Look-ups in named tables: a row name and a column name give one cell, copied from the table.

Table Pebit
|  | Rufaza | Sobi | Zugi | Bam | Kovel | Zutozip | Paz | Kelu | Valed | Keraleg |
|---|---|---|---|---|---|---|---|---|---|---|
| Nev | 49 | 48 | 49 | 57 | 49 | 54 | 49 | 52 | 52 | 49 |
| Gabanit | 70 | 43 | 35 | 33 | 62 | 54 | 49 | 66 | 64 | 48 |
| Retam | 70 | 39 | 52 | 41 | 58 | 41 | 72 | 57 | 57 | 60 |
| Vugofo | 43 | 52 | 45 | 52 | 54 | 55 | 54 | 51 | 48 | 54 |
| Tad | 55 | 58 | 66 | 60 | 32 | 53 | 57 | 37 | 33 | 71 |
| Mig | 63 | 56 | 50 | 41 | 49 | 60 | 49 | 45 | 53 | 41 |
| Tiv | 62 | 51 | 56 | 49 | 58 | 53 | 55 | 33 | 42 | 42 |
| Mak | 64 | 49 | 33 | 32 | 55 | 56 | 39 | 67 | 59 | 45 |
| Sef | 45 | 76 | 76 | 37 | 62 | 53 | 40 | 54 | 17 | 32 |

Kelu of Sef = 54
Rufaza of Mig = 63
Valed of Gabanit = 64
Sobi of Gabanit = 43
Kovel of Gabanit = 62
Zutozip of Sef = 53
Paz of Mak = 39
Rufaza of Tad = 55
Valed of Mak = 59
Bam of Retam = 41

Mikepu.csv
,Bodinud,Tebas,Refipi,Fatatot,Botu,Kaz,Noto,Zop,Sarubu
Daf,0.3,0.6,0.4,0.1,0.5,0.3,0.2,0.2,0.5
Pobez,0.3,0.1,0.2,0.4,0.3,0.1,0.4,0.4,0.3
Mur,0.2,0.1,0.1,0.7,0.2,0.2,0.4,0.8,0.1
Lepos,0.3,0.1,0.4,0.1,0.2,0.4,0.2,0.0,0.2
Zoku,0.2,0.1,0.2,0.4,0.2,0.1,0.3,0.5,0.2
Tapim,0.3,0.3,0.3,0.5,0.3,0.3,0.4,0.5,0.3
Luravop,0.4,0.5,0.4,0.1,0.5,0.5,0.3,0.2,0.5
Denem,0.2,0.1,0.2,0.4,0.0,0.1,0.3,0.4,0.0
Fuboruv,0.4,0.4,0.4,0.1,0.4,0.4,0.3,0.0,0.4

Lepos, Botu => 0.2
Luravop, Zop => 0.2
Pobez, Bodinud => 0.3
Fuboruv, Noto => 0.3
Denem, Refipi => 0.2
Zoku, Bodinud => 0.2
Pobez, Tebas => 0.1
Daf, Refipi => 0.4
Fuboruv, Botu => 0.4
Lepos, Sarubu => 0.2
Fuboruv, Bodinud => 0.4
Lepos, Tebas => 0.1
Luravop, Botu => 0.5
Denem, Sarubu => 0.0
Pobez, Refipi => 0.2
Zoku, Tebas => 0.1
Pobez, Kaz => 0.1
Which row has the largest Zop? Mur

Table Nabodon
        Sumado  Kapizov
Tivi        86       29
Kub         30       81
Rubava      80       47
Sopu        59       22

Kub, Sumado: 30
Rubava, Sumado: 80
Sopu, Kapizov: 22
Rubava, Kapizov: 47
Kub, Kapizov: 81
Tivi, Kapizov: 29
Sopu, Sumado: 59
Tivi, Sumado: 86

Zotefi:
|  | Lamuge | Rogeko | Kode | Dezuvo | Mav | Mot | Bebo |
|---|---|---|---|---|---|---|---|
| Doni | 154 | 166 | 151 | 150 | 157 | 158 | 170 |
| Sep | 157 | 165 | 165 | 165 | 148 | 152 | 175 |
| Lib | 125 | 122 | 135 | 251 | 116 | 145 | 237 |
| Refa | 240 | 56 | 132 | 61 | 226 | 104 | 175 |
| Bosifiv | 164 | 162 | 149 | 175 | 148 | 147 | 174 |
| Zivu | 84 | 228 | 162 | 184 | 87 | 213 | 115 |
| Ret | 152 | 153 | 155 | 119 | 168 | 189 | 187 |
| Fese | 125 | 122 | 229 | 166 | 126 | 121 | 175 |
| Sulit | 165 | 148 | 175 | 178 | 152 | 172 | 172 |
| Bakubor | 155 | 154 | 159 | 175 | 141 | 165 | 183 |
| Bar | 169 | 148 | 145 | 145 | 132 | 189 | 160 |
| Narofu | 172 | 167 | 163 | 114 | 192 | 182 | 148 |
| Mep | 134 | 159 | 135 | 159 | 146 | 151 | 166 |
| Zadiga | 118 | 182 | 150 | 205 | 142 | 166 | 163 |

What is the Lamuge of Doni in Zotefi? 154
What is the Kode of Sulit in Zotefi? 175
What is the Mav of Doni in Zotefi? 157
What is the Dezuvo of Sulit in Zotefi? 178
What is the Bebo of Lib in Zotefi? 237
What is the Mot of Ret in Zotefi? 189
What is the Mav of Bar in Zotefi? 132
What is the Bebo of Ret in Zotefi? 187
What is the Mot of Bar in Zotefi? 189
What is the Bebo of Zivu in Zotefi? 115
What is the Kode of Bar in Zotefi? 145
What is the Rogeko of Fese in Zotefi? 122
What is the Mav of Lib in Zotefi? 116
What is the Bebo of Sulit in Zotefi? 172
What is the Kode of Narofu in Zotefi? 163
Which row has the largest Kode? Fese

